Small tables with named rows and columns. After each table, cells are looked up by row and column.

Tun:
,Zan,Sot,Soderuf,Pesu,Fam,Mupin,Piz,Seg,Nir,Zul
Ped,27,19,-46,35,23,-32,-34,9,-39,-18
Dulinu,-63,-9,-50,-20,-25,59,-24,13,-27,47
Zapebe,-19,-12,-23,1,-20,-10,9,-5,2,39
Pid,38,25,-44,25,36,-16,-64,9,-65,-83
Gunetik,-87,-7,-74,-18,-31,89,-29,27,-32,95
Gik,6,-5,-13,-19,2,11,-44,-9,-44,-86
Penado,-18,-11,-17,-28,-11,29,-36,-6,-37,-53

Zapebe, Nir -> 2
Penado, Piz -> -36
Dulinu, Piz -> -24
Pid, Fam -> 36
Dulinu, Soderuf -> -50
Gunetik, Seg -> 27
Zapebe, Sot -> -12
Zapebe, Seg -> -5
Which row has the largest Seg? Gunetik

Zizuso:
	Mopekat	Per	Pimep	Koso	Pim	Kisos	Likoz	Fut
Detep	8485	4283	5107	2593	7251	3221	7648	5767
Zev	8149	3840	5261	2773	6273	2606	7769	4937
Varagu	6253	8216	8647	1863	8463	3939	3452	8586
Mim	4884	8138	9162	2246	7243	3246	2825	7738
Zon	5134	8203	9258	1902	7195	2898	2889	7595
Befa	7614	7015	7935	1485	8284	2798	4877	7480
Biluzit	8408	4063	4782	3001	7001	3230	7854	5522
Dasepuz	5739	8075	7436	2942	9278	6768	3971	9491
Tes	8280	4035	4989	2765	6772	2974	7798	5428
Von	8017	3911	5441	2640	6192	2477	7698	4801
Nuzibam	5209	8416	7633	3331	9029	7280	3602	9633
Sazura	5144	2498	4322	5274	3492	2443	6749	2603

Kisos of Biluzit = 3230
Likoz of Nuzibam = 3602
Mopekat of Zon = 5134
Per of Befa = 7015
Pimep of Befa = 7935
Koso of Mim = 2246
Mopekat of Varagu = 6253
Fut of Von = 4801
Which row has the largest Per? Nuzibam

Fen:
         Gab  Dut
Satune   185  101
Gudubad  176  125
Ziv      243   11
Vod      151  117
Mag      168   68
Mup      151  117
Zol      234   36
Ginis    151  117
Gezat    142  141

Dut of Mag = 68
Dut of Satune = 101
Gab of Mag = 168
Dut of Mup = 117
Gab of Ginis = 151
Dut of Gezat = 141
Gab of Mup = 151
Dut of Gudubad = 125
Dut of Ginis = 117
Gab of Gezat = 142
Dut of Vod = 117
Row with the largest Gab: Ziv

Mukom:
,Fus,Tasogab,Fod,Ledavis
Bidibi,45,168,56,165
Reta,84,184,156,127
Puzeke,176,35,130,99
Renad,122,84,167,103
Foz,69,59,107,167
Fak,136,227,217,121
Nadu,180,60,134,65

Bidibi, Tasogab -> 168
Fak, Fod -> 217
Nadu, Tasogab -> 60
Renad, Fod -> 167
Reta, Tasogab -> 184
Reta, Ledavis -> 127
Bidibi, Fod -> 56
Fak, Tasogab -> 227
Puzeke, Ledavis -> 99
Bidibi, Ledavis -> 165
Reta, Fod -> 156
Renad, Fus -> 122
Foz, Fod -> 107
Nadu, Fod -> 134
Fak, Ledavis -> 121
Foz, Ledavis -> 167
Nadu, Ledavis -> 65
Renad, Tasogab -> 84

Mure:
	Dod	Gen	Beres
Zata	-66	96	-16
Vud	-43	81	-48
Keb	-17	60	-23
Fimis	-31	66	-15
Tulafo	-3	43	-9

Keb, Dod -> -17
Fimis, Gen -> 66
Fimis, Beres -> -15
Tulafo, Beres -> -9
Zata, Dod -> -66
Tulafo, Dod -> -3
Vud, Gen -> 81
Fimis, Dod -> -31
Zata, Beres -> -16
Keb, Beres -> -23
Vud, Dod -> -43
Tulafo, Gen -> 43
Keb, Gen -> 60
Zata, Gen -> 96

Vef =
|  | Sosun | Zatobe | Susug | Vuf | Rimari | Libazan | Lesesab | Mesur | Sidu |
|---|---|---|---|---|---|---|---|---|---|
| Mev | -41.29 | -57.11 | -43.04 | -41.72 | -45.93 | 13.28 | 12.60 | 9.93 | -5.90 |
| Pubako | 18.83 | -9.75 | 14.79 | 16.20 | 9.00 | -9.92 | -22.01 | -21.36 | 2.92 |
| Vima | -44.51 | -2.40 | -42.07 | -42.73 | -36.80 | 4.34 | 18.53 | 17.34 | -7.28 |
| Mab | -27.62 | 59.57 | -21.77 | -24.51 | -12.66 | -27.47 | -7.41 | -6.50 | -24.86 |
| Kipab | -58.17 | -76.84 | -59.59 | -58.23 | -62.72 | 20.21 | 21.75 | 17.81 | -9.53 |
| Desob | -54.09 | -57.05 | -54.46 | -53.57 | -54.73 | 19.74 | 25.40 | 22.54 | -4.49 |
| Vopapun | -4.57 | 19.49 | -4.01 | -4.48 | -2.21 | -12.01 | -7.65 | -6.86 | -4.68 |
| Keb | -2.41 | 1.21 | -3.54 | -3.25 | -5.65 | -15.32 | -18.37 | -18.32 | -10.53 |
| Gotema | -37.72 | -22.17 | -36.82 | -36.86 | -33.59 | 16.69 | 27.94 | 26.80 | 4.78 |
| Zuna | -16.09 | -29.41 | -18.42 | -17.29 | -21.20 | 4.95 | 1.97 | 0.77 | 0.93 |
| Pud | -23.66 | 16.86 | -21.46 | -22.48 | -17.19 | -7.51 | 3.82 | 3.73 | -8.62 |
| Volugik | -12.64 | -19.76 | -14.09 | -13.46 | -15.19 | 6.41 | 7.26 | 6.74 | 4.83 |
| Pebibo | -26.33 | -35.89 | -27.96 | -26.95 | -30.64 | 3.02 | 1.07 | -0.55 | -6.97 |

What is the Susug of Zuna in Vef? -18.42
What is the Vuf of Gotema in Vef? -36.86
What is the Susug of Volugik in Vef? -14.09
What is the Zatobe of Desob in Vef? -57.05
What is the Sidu of Keb in Vef? -10.53
What is the Zatobe of Mev in Vef? -57.11
What is the Zatobe of Vima in Vef? -2.40
What is the Vuf of Pebibo in Vef? -26.95
What is the Susug of Kipab in Vef? -59.59

